Here is a tiny trained network, its code and every weight. The questions are about switching its units off for an input and a class, where a switched-off unit gives its printed mean instead of its output.

import numpy as np


def w(rows, s, z=0):
    codes = np.array(rows[::2]) - 128.0
    scale = np.full(codes.shape[1], s)
    scale[-1] = z or s
    return codes * scale


def f(y):
    return y / 2 * (1 + np.tanh(0.7978845608 * (y + 0.044715 * y**3)))


def log_softmax(a):
    a = a - a.max(-1, keepdims=True)
    return a - np.log(np.exp(a).sum(-1, keepdims=True))


def net(x, mask):
    res = np.array(x, float).reshape(1, 4) / 4 @ E
    y = f(res @ A[0][:, :-1].T + A[0][:, -1])
    res = res + np.where(mask, y, B[0][:, -1]) @ B[0][:, :-1]
    return log_softmax(res[-1] @ U[:, :-1].T + U[:, -1])


A, B = {}, {}
E = w([
[108,210,147,170,44,123,123,92,86,131,27,46],'x0',
[169,90,137,218,191,167,205,78,51,66,72,63],'x1',
[39,53,206,114,147,23,176,149,234,123,139,81],'x2',
[108,111,194,51,197,130,39,2,81,6,172,36],'x3',
],0.0072)
A[0] = w([
[190,183,39,185,88,191,140,186,88,200,64,171,153],'N1',
[217,85,122,168,219,196,171,58,56,44,123,90,167],'N2',
[192,163,32,129,179,188,112,105,75,116,140,200,252],'N3',
[107,158,102,85,83,118,79,174,176,174,157,177,200],'N4',
[105,51,186,150,192,59,177,140,166,92,140,93,162],'N5',
[70,77,162,4,188,68,74,104,188,107,247,145,119],'N6',
[88,138,199,147,126,130,105,23,90,51,54,2,225],'N7',
[101,88,98,217,125,102,241,213,174,199,65,161,145],'N8',
[82,49,189,27,165,78,94,125,198,95,221,118,192],'N9',
],0.0075,0.0048)
B[0] = w([
[212,225,115,31,33,158,121,148,115,218,118,225,232],'N1',
[206,85,91,166,92,201,7,31,15,45,156,51,217],'N2',
[230,78,89,206,118,195,111,160,154,158,190,211,217],'N3',
[201,200,95,93,67,173,110,100,48,177,144,189,196],'N4',
[40,74,220,147,175,133,174,136,162,100,147,80,204],'N5',
[59,162,250,82,178,184,110,100,118,172,183,176,226],'N6',
[63,248,81,32,162,1,143,193,26,37,16,58,248],'N7',
[177,97,30,78,225,24,115,247,103,151,79,151,245],'N8',
[77,177,239,117,151,182,173,118,135,198,204,184,233],'N9',
],0.0068,0.013)
U = w([
[160,149,148,148,79,203,98,60,114,177,189,179,156],'0',
[86,173,149,77,196,73,131,149,95,120,110,123,118],'1',
[117,172,104,143,94,81,121,69,71,48,27,33,122],'2',
[180,140,38,124,101,69,133,202,149,172,67,166,140],'3',
[41,22,58,253,15,80,57,1,253,118,116,70,1],'4',
[176,19,69,211,185,145,54,85,95,52,185,86,157],'5',
[62,72,193,187,151,123,208,118,243,143,160,119,86],'6',
],0.0092,0.0087)

Each question gives the input, the list of numbers given to net, and the class t.
The units are the neurons (one row each of A and B). Each row of codes is followed by its name. A weight is (code - 128) times the scale printed after its matrix; where a second scale follows, it is the last column's (A, B and U).
mask holds one flag per neuron, in row order. A switched-off neuron (its flag False) gives its mean, the last column of its row in B, instead of its output. The means were averaged over made-up inputs and are rounded, as every weight is.
A unit's drop is (log p(t) with every unit on - log p(t) with that unit switched off) / (log p(t) with every unit on - log p(t) with every unit switched off).
The circuit of an input: a set's keep is (log p(t) with only the set's units on - log p(t) with every unit switched off) / (log p(t) with every unit on - log p(t) with every unit switched off). Starting from all 9 units, units are removed one at a time, each time the one whose removal leaves the highest keep (on an exact tie, the one counted first), for as long as the keep stays at least 0.8.
units of the circuit, in order: the units of the circuit, biggest drop first
top k neurons: the k neurons with the biggest drops, biggest first
drop of u: that unit's drop, to one decimal
input [0,6,-5,0], class 5: units of the circuit, in order => N2
input [-5,7,2,-5], class 5: units of the circuit, in order => N7; N9
input [3,-7,-8,8], class 2: top 3 neurons => N7; N1; N9
input [-5,5,1,6], class 5: top 2 neurons => N2; N1
input [-5,-4,1,2], class 0: top 2 neurons => N7; N4
input [-1,8,-4,6], class 2: top 2 neurons => N7; N8
input [-5,-2,-8,7], class 5: top 2 neurons => N1; N2
input [-6,7,6,-4], class 6: top 2 neurons => N7; N5
input [6,2,-4,-1], class 2: top 4 neurons => N8; N7; N9; N4
input [3,-6,-2,0], class 0: top 3 neurons => N8; N7; N4
input [-4,-1,0,6], class 0: top 4 neurons => N8; N9; N2; N6
input [-8,-4,2,3], class 0: top 4 neurons => N4; N7; N6; N8
input [-3,-5,6,-2], class 6: top 3 neurons => N7; N1; N2
input [1,-6,2,-2], class 0: top 3 neurons => N7; N4; N8
input [-8,2,7,-3], class 6: drop of N9 => 0.0
input [-3,-7,0,-2], class 0: drop of N7 => 0.1
input [-6,-2,-3,8], class 0: drop of N6 => 0.1
input [4,1,-8,6], class 2: drop of N7 => 5.5
